Here is a tiny trained network, its code and every weight. The questions are about switching its units off for an input and a class, where a switched-off unit gives its printed mean instead of its output.

import numpy as np


def w(rows, s, z=0):
    codes = np.array(rows[::2]) - 128.0
    scale = np.full(codes.shape[1], s)
    scale[-1] = z or s
    return codes * scale


def f(y):
    return np.maximum(y, 0)


def log_softmax(a):
    a = a - a.max(-1, keepdims=True)
    return a - np.log(np.exp(a).sum(-1, keepdims=True))


def net(x, mask):
    res = np.array(x, float).reshape(1, 3) / 4 @ E
    y = f(res @ A[0][:, :-1].T + A[0][:, -1])
    res = res + np.where(mask, y, B[0][:, -1]) @ B[0][:, :-1]
    return log_softmax(res[-1] @ U[:, :-1].T + U[:, -1])


A, B = {}, {}
E = w([
[46,136,144,104],'x0',
[62,158,183,44],'x1',
[134,4,188,17],'x2',
],0.011)
A[0] = w([
[162,167,146,142,77],'n0',
[112,210,132,106,68],'n1',
[89,89,180,187,166],'n2',
[96,145,207,191,63],'n3',
[137,173,169,107,157],'n4',
[137,136,88,133,239],'n5',
[107,112,153,111,192],'n6',
[129,87,161,96,139],'n7',
[174,63,112,148,167],'n8',
[154,106,111,116,82],'n9',
[117,121,168,61,239],'n10',
[143,161,141,80,161],'n11',
[124,145,116,151,166],'n12',
[10,159,96,154,32],'n13',
[129,128,132,76,50],'n14',
[30,133,123,145,112],'n15',
[60,173,100,93,103],'n16',
[88,64,142,105,251],'n17',
[109,76,143,233,197],'n18',
[184,108,119,106,101],'n19',
[64,83,89,145,157],'n20',
[127,130,135,185,60],'n21',
[189,192,135,165,3],'n22',
[207,54,123,130,78],'n23',
[130,161,136,184,231],'n24',
[175,110,77,85,101],'n25',
[105,164,55,153,182],'n26',
[123,101,175,97,50],'n27',
[222,127,162,116,93],'n28',
[158,100,131,132,116],'n29',
],0.013,0.0047)
B[0] = w([
[219,89,194,162,153],'n0',
[65,165,122,78,169],'n1',
[191,211,76,85,154],'n2',
[48,98,140,80,146],'n3',
[128,190,12,109,165],'n4',
[179,125,82,146,181],'n5',
[157,165,154,153,190],'n6',
[208,166,147,128,207],'n7',
[23,46,177,144,203],'n8',
[73,64,109,101,148],'n9',
[197,113,159,117,247],'n10',
[215,173,102,209,170],'n11',
[159,139,147,99,166],'n12',
[59,119,145,45,183],'n13',
[154,136,39,84,165],'n14',
[90,124,116,32,183],'n15',
[44,177,100,39,185],'n16',
[213,134,135,254,241],'n17',
[213,123,92,126,196],'n18',
[40,76,157,136,167],'n19',
[216,184,119,127,160],'n20',
[124,59,174,157,158],'n21',
[141,134,242,178,183],'n22',
[23,103,177,68,207],'n23',
[211,184,126,126,205],'n24',
[17,58,144,118,162],'n25',
[135,176,105,148,203],'n26',
[158,153,128,103,187],'n27',
[39,109,127,138,177],'n28',
[47,27,125,132,159],'n29',
],0.0054,0.012)
U = w([
[240,34,185,240,214],'0',
[254,145,24,133,149],'1',
[13,46,109,119,4],'2',
],0.0068,0.0032)

Each question gives the input, the list of numbers given to net, and the class t.
The units are the neurons (one row each of A and B). Each row of codes is followed by its name. A weight is (code - 128) times the scale printed after its matrix; where a second scale follows, it is the last column's (A, B and U).
mask holds one flag per neuron, in row order. A switched-off neuron (its flag False) gives its mean, the last column of its row in B, instead of its output. The means were averaged over made-up inputs and are rounded, as every weight is.
A unit's drop is (log p(t) with every unit on - log p(t) with that unit switched off) / (log p(t) with every unit on - log p(t) with every unit switched off).
The circuit of an input: a set's keep is (log p(t) with only the set's units on - log p(t) with every unit switched off) / (log p(t) with every unit on - log p(t) with every unit switched off). Starting from the 12 units with the biggest drops (on a tie, the unit counted first), units are removed one at a time, each time the one whose removal leaves the highest keep (on an exact tie, the one counted first), for as long as the keep stays at least 0.8.
units of the circuit, in order: the units of the circuit, biggest drop first
k most important neurons: the k neurons with the biggest drops, biggest first
drop of u: that unit's drop, to one decimal
input [0,-3,2], class 2: most important neuron : (n10)
input [4,3,8], class 1: units of the circuit, in order : (n14 n7)
input [1,4,7], class 1: 4 most important neurons : (n14 n22 n8 n27)
input [3,2,-8], class 2: 3 most important neurons : (n13 n17 n3)
input [-1,7,7], class 0: 2 most important neurons : (n17 n10)
input [4,1,7], class 1: 2 most important neurons : (n14 n22)
input [3,4,5], class 1: drop of n17 : -0.1
input [-5,-7,5], class 2: drop of n2 : 0.0
input [-7,-8,-8], class 0: drop of n22 : 0.2
input [7,8,2], class 1: drop of n17 : 0.1
